Here is a tiny trained network, its code and every weight. The questions are about switching its units off for an input and a target symbol, where a switched-off unit gives its printed mean instead of its output.

import numpy as np


def w(rows, s, z=0):
    codes = np.array(rows[::2]) - 128.0
    scale = np.full(codes.shape[1], s)
    scale[-1] = z or s
    return codes * scale


def f(y):
    return y / 2 * (1 + np.tanh(0.7978845608 * (y + 0.044715 * y**3)))


def softmax(a):
    e = np.exp(a - a.max(-1, keepdims=True))
    return e / e.sum(-1, keepdims=True)


def log_softmax(a):
    a = a - a.max(-1, keepdims=True)
    return a - np.log(np.exp(a).sum(-1, keepdims=True))


def net(x, mask):
    ids = ['βεθλμτψω'.index(c) for c in x.split()]
    T = len(ids)
    res = E[ids] + P[:T]
    u = 0
    for l in range(3):
        q, k, v = (res @ M[l].T for M in (Q, K, V))
        z = softmax(np.where(np.tri(T) > 0, q @ k.T / 2**0.5, -1e9)) @ v
        res = res + np.where(mask[u], z, O[l][:, -1]) @ O[l][:, :-1]
        u += 1
        y = f(res @ A[l][:, :-1].T + A[l][:, -1])
        res = res + np.where(mask[u : u + 8], y, B[l][:, -1]) @ B[l][:, :-1]
        u += 8
    return log_softmax(res[-1] @ U[:, :-1].T + U[:, -1])


Q, K, V, O, A, B = {}, {}, {}, {}, {}, {}
E = w([
[137,76,104,115,31,62,141,31,111,106],'β',
[51,150,149,197,120,218,52,137,96,136],'ε',
[51,130,99,24,139,42,145,153,165,113],'θ',
[106,50,63,103,96,77,95,137,141,150],'λ',
[144,157,168,137,131,142,187,61,28,136],'μ',
[107,160,169,63,170,131,111,166,86,160],'τ',
[207,98,112,160,139,104,130,174,161,147],'ψ',
[11,102,60,204,84,106,86,105,131,80],'ω',
],0.011)
P = w([
[176,168,45,74,42,196,139,140,83,74],'0',
[153,92,139,112,164,64,35,116,15,14],'1',
[137,209,71,132,59,165,202,208,158,101],'2',
[106,93,130,150,178,56,88,114,67,91],'3',
[124,213,70,122,55,164,212,203,161,134],'4',
[81,79,147,167,180,60,113,110,119,144],'5',
[104,214,54,135,60,174,217,214,146,169],'6',
[57,67,175,176,180,71,139,94,176,182],'7',
[91,200,54,98,56,179,206,231,135,187],'8',
[46,59,223,186,182,80,161,87,230,210],'9',
[77,184,60,104,57,173,218,255,116,178],'10',
],0.0059)
Q[0] = w([
[71,144,121,132,127,140,3,213,181,140],'0.h0',
[180,128,109,27,126,29,213,153,149,179],'0.h0',
],0.0069)
K[0] = w([
[84,94,112,152,165,129,1,199,207,164],'0.h0',
[161,87,165,69,172,27,217,109,127,244],'0.h0',
],0.0067)
V[0] = w([
[129,190,206,50,179,187,109,145,99,220],'0.h0',
[104,3,102,113,122,61,78,172,230,176],'0.h0',
],0.0044)
O[0] = w([
[132,168,147,62,144,168,13,105,146,154,3],'0.h0',
[92,83,116,154,189,196,195,149,154,2,14],'0.h0',
],0.0053,0.0012)
A[0] = w([
[112,137,157,146,196,197,166,96,90,34,134],'0.n0',
[95,207,85,96,27,166,153,151,172,123,213],'0.n1',
[106,97,171,151,130,93,153,98,141,183,188],'0.n2',
[149,164,66,108,79,137,182,185,147,127,182],'0.n3',
[164,131,82,130,46,149,175,182,176,94,171],'0.n4',
[112,254,149,118,97,187,85,105,101,212,189],'0.n5',
[210,89,137,145,189,80,92,177,152,141,194],'0.n6',
[93,118,171,122,199,104,138,131,146,151,252],'0.n7',
],0.0079,0.0026)
B[0] = w([
[64,147,181,78,151,181,46,123,39,94,119],'0.n0',
[107,130,81,142,116,88,180,189,19,142,251],'0.n1',
[99,67,145,149,147,135,158,87,158,194,184],'0.n2',
[155,154,96,110,105,140,213,206,80,153,254],'0.n3',
[150,165,121,160,90,142,205,145,64,154,248],'0.n4',
[137,128,90,204,110,87,205,198,114,146,242],'0.n5',
[255,79,126,136,222,123,112,159,120,132,214],'0.n6',
[44,112,169,121,198,115,148,130,94,183,185],'0.n7',
],0.0067,0.0038)
Q[1] = w([
[62,137,110,147,67,109,168,125,76,154],'1.h0',
[144,109,137,137,136,150,2,59,191,36],'1.h0',
],0.007)
K[1] = w([
[37,109,131,159,132,94,135,80,142,178],'1.h0',
[159,194,43,72,65,88,87,188,2,45],'1.h0',
],0.0065)
V[1] = w([
[3,134,83,220,81,117,71,81,93,97],'1.h0',
[177,196,216,189,182,218,129,159,82,143],'1.h0',
],0.0054)
O[1] = w([
[207,77,187,125,179,64,117,151,152,106,34],'1.h0',
[100,148,2,117,117,86,93,107,190,237,246],'1.h0',
],0.0087,0.0011)
A[1] = w([
[55,153,156,214,42,215,148,160,65,96,157],'1.n0',
[148,136,25,179,129,144,193,117,148,193,191],'1.n1',
[45,130,109,116,94,156,2,39,111,131,180],'1.n2',
[143,101,132,116,73,85,151,3,94,137,154],'1.n3',
[231,117,203,102,147,111,126,156,93,111,135],'1.n4',
[101,188,96,57,84,236,182,141,91,98,148],'1.n5',
[119,91,142,105,189,63,121,162,78,96,255],'1.n6',
[142,125,67,87,84,62,134,150,166,122,154],'1.n7',
],0.0063,0.0035)
B[1] = w([
[255,91,114,60,187,144,165,78,139,131,199],'1.n0',
[135,128,146,197,97,136,115,173,87,205,250],'1.n1',
[172,31,121,69,210,173,122,89,67,112,136],'1.n2',
[128,93,149,143,56,60,148,30,149,142,141],'1.n3',
[152,86,87,116,167,102,128,51,122,56,154],'1.n4',
[156,194,185,152,70,189,158,200,100,102,186],'1.n5',
[90,86,165,131,187,79,117,123,86,68,177],'1.n6',
[119,117,96,112,141,138,103,107,36,140,160],'1.n7',
],0.0067,0.012)
Q[2] = w([
[197,86,135,253,137,142,222,189,42,183],'2.h0',
[64,153,141,129,171,123,141,155,130,131],'2.h0',
],0.0061)
K[2] = w([
[88,75,211,172,177,163,158,106,255,191],'2.h0',
[93,172,129,98,172,131,99,148,113,116],'2.h0',
],0.0071)
V[2] = w([
[89,147,154,80,24,49,206,2,114,135],'2.h0',
[17,196,141,41,213,119,146,222,116,119],'2.h0',
],0.0054)
O[2] = w([
[126,178,91,129,143,22,245,88,241,121,61],'2.h0',
[196,171,149,82,20,42,1,135,128,91,2],'2.h0',
],0.0069,0.0034)
A[2] = w([
[123,254,104,164,76,162,159,180,167,195,120],'2.n0',
[191,214,130,85,7,62,64,159,129,115,89],'2.n1',
[166,219,135,134,99,105,181,165,157,115,139],'2.n2',
[86,114,186,156,120,129,32,186,121,39,133],'2.n3',
[125,136,137,145,144,41,202,76,208,32,100],'2.n4',
[116,44,156,116,209,58,142,84,132,98,252],'2.n5',
[152,115,126,44,250,173,167,93,97,86,84],'2.n6',
[177,163,179,84,48,217,154,161,79,81,123],'2.n7',
],0.0062,0.0031)
B[2] = w([
[161,156,74,15,78,127,92,42,91,131,245],'2.n0',
[124,252,61,167,198,92,2,179,190,109,151],'2.n1',
[133,122,113,114,151,105,174,102,204,74,192],'2.n2',
[68,151,126,214,90,106,243,205,141,197,145],'2.n3',
[28,190,153,206,156,228,86,201,128,179,178],'2.n4',
[107,140,97,101,144,126,21,108,43,122,220],'2.n5',
[146,109,84,42,161,185,109,58,187,69,165],'2.n6',
[138,113,233,153,107,142,128,111,150,91,225],'2.n7',
],0.007,0.012)
U = w([
[138,66,119,2,167,85,60,24,87,86,213],'β',
[88,134,156,251,138,104,131,243,102,210,185],'ε',
[141,205,61,95,121,132,58,137,171,142,3],'θ',
[122,158,107,140,155,176,167,140,171,103,27],'λ',
[163,35,215,99,118,118,196,100,166,90,128],'μ',
[147,115,55,68,120,67,184,104,162,133,121],'τ',
[161,167,182,165,116,98,135,139,164,77,120],'ψ',
[138,154,155,91,73,198,136,114,108,132,51],'ω',
],0.006,0.005)

Each question gives the input, a string of symbols that net reads in full, and the target symbol t.
The units are the heads (2 rows each of Q, K, V and O) and the neurons (one row each of A and B). Each row of codes is followed by its name. A weight is (code - 128) times the scale printed after its matrix; where a second scale follows, it is the last column's (O, A, B and U).
mask holds one flag per unit, layer by layer, with each layer's heads first. A switched-off unit (its flag False) gives its mean, the last column of its rows in O or B, instead of its output. The means were averaged over made-up inputs and are rounded, as every weight is.
A unit's drop is (log p(t) with every unit on - log p(t) with that unit switched off) / (log p(t) with every unit on - log p(t) with every unit switched off).
The circuit of an input: a set's keep is (log p(t) with only the set's units on - log p(t) with every unit switched off) / (log p(t) with every unit on - log p(t) with every unit switched off). Starting from the 12 units with the biggest drops (on a tie, the unit counted first), units are removed one at a time, each time the one whose removal leaves the highest keep (on an exact tie, the one counted first), for as long as the keep stays at least 0.8.
units of the circuit, in order: the units of the circuit, biggest drop first
unit that matters most: the unit with the biggest drop
top k neurons: the k neurons with the biggest drops, biggest first
top k neurons in layer l: the k neurons of layer l with the biggest drops, biggest first
drop of u: that unit's drop, to one decimal
input ψ λ μ ψ ω θ ε, target ψ: top 2 neurons	2.n1; 0.n7
input μ μ μ ψ ψ ψ ψ ε ω τ μ, target θ: unit that matters most	2.h0
input τ ψ θ β μ ψ ψ μ ψ ω τ, target β: units of the circuit, in order	1.h0; 2.n6; 1.n4
input β μ ψ θ μ θ, target ε: top 3 neurons in layer 0	0.n7; 0.n6; 0.n0
input ω ε μ ω ψ θ ψ ψ μ ψ μ, target ω: units of the circuit, in order	2.n0; 1.h0; 0.n6; 1.n5
input ψ ψ ψ μ ψ β ψ, target λ: top 3 neurons	2.n4; 2.n6; 1.n3
input λ ψ ψ ψ, target ε: top 3 neurons	1.n0; 2.n0; 0.n6
input β ψ β ψ μ μ ψ μ ω β ω, target λ: top 4 neurons	2.n4; 2.n6; 1.n3; 1.n0
input ε μ ψ λ β τ μ ε β, target ε: top 2 neurons	2.n0; 0.n1
input ψ ε μ ψ μ β ψ, target λ: top 3 neurons	2.n4; 0.n2; 2.n6
input μ ψ θ μ μ ε β ω μ, target β: top 3 neurons	1.n4; 2.n5; 2.n6
input μ ψ λ μ, target ε: top 2 neurons	0.n5; 2.n0
input ε ψ ψ ψ ε ψ λ, target ω: top 3 neurons	2.n0; 0.n6; 1.n5
input θ τ ψ ψ, target ε: units of the circuit, in order	2.n0
input β ε ψ ω ψ τ θ, target θ: top 2 neurons	2.n1; 0.n7
input μ λ ψ, target μ: top 2 neurons	0.n3; 0.n4
input θ θ ω ψ, target β: top 4 neurons	0.n5; 0.n3; 1.n4; 0.n1
input ψ ψ β, target ω: top 2 neurons in layer 2	2.n0; 2.n7
input μ ε ψ ψ μ ψ ω β τ, target λ: top 3 neurons	2.n4; 1.n3; 0.n2
input ε β θ β, target ε: top neuron in layer 1	1.n3
input μ θ ψ β ε θ ψ μ, target ε: top 2 neurons in layer 2	2.n4; 2.n0
input θ ω β ε, target β: top 2 neurons in layer 1	1.n1; 1.n5
input μ ω θ ψ, target β: top 2 neurons in layer 1	1.n4; 1.n5
input μ ψ ψ ε, target β: top 2 neurons in layer 1	1.n2; 1.n1
input μ ψ τ ψ ε ψ ω, target ω: drop of 0.n1	0.0
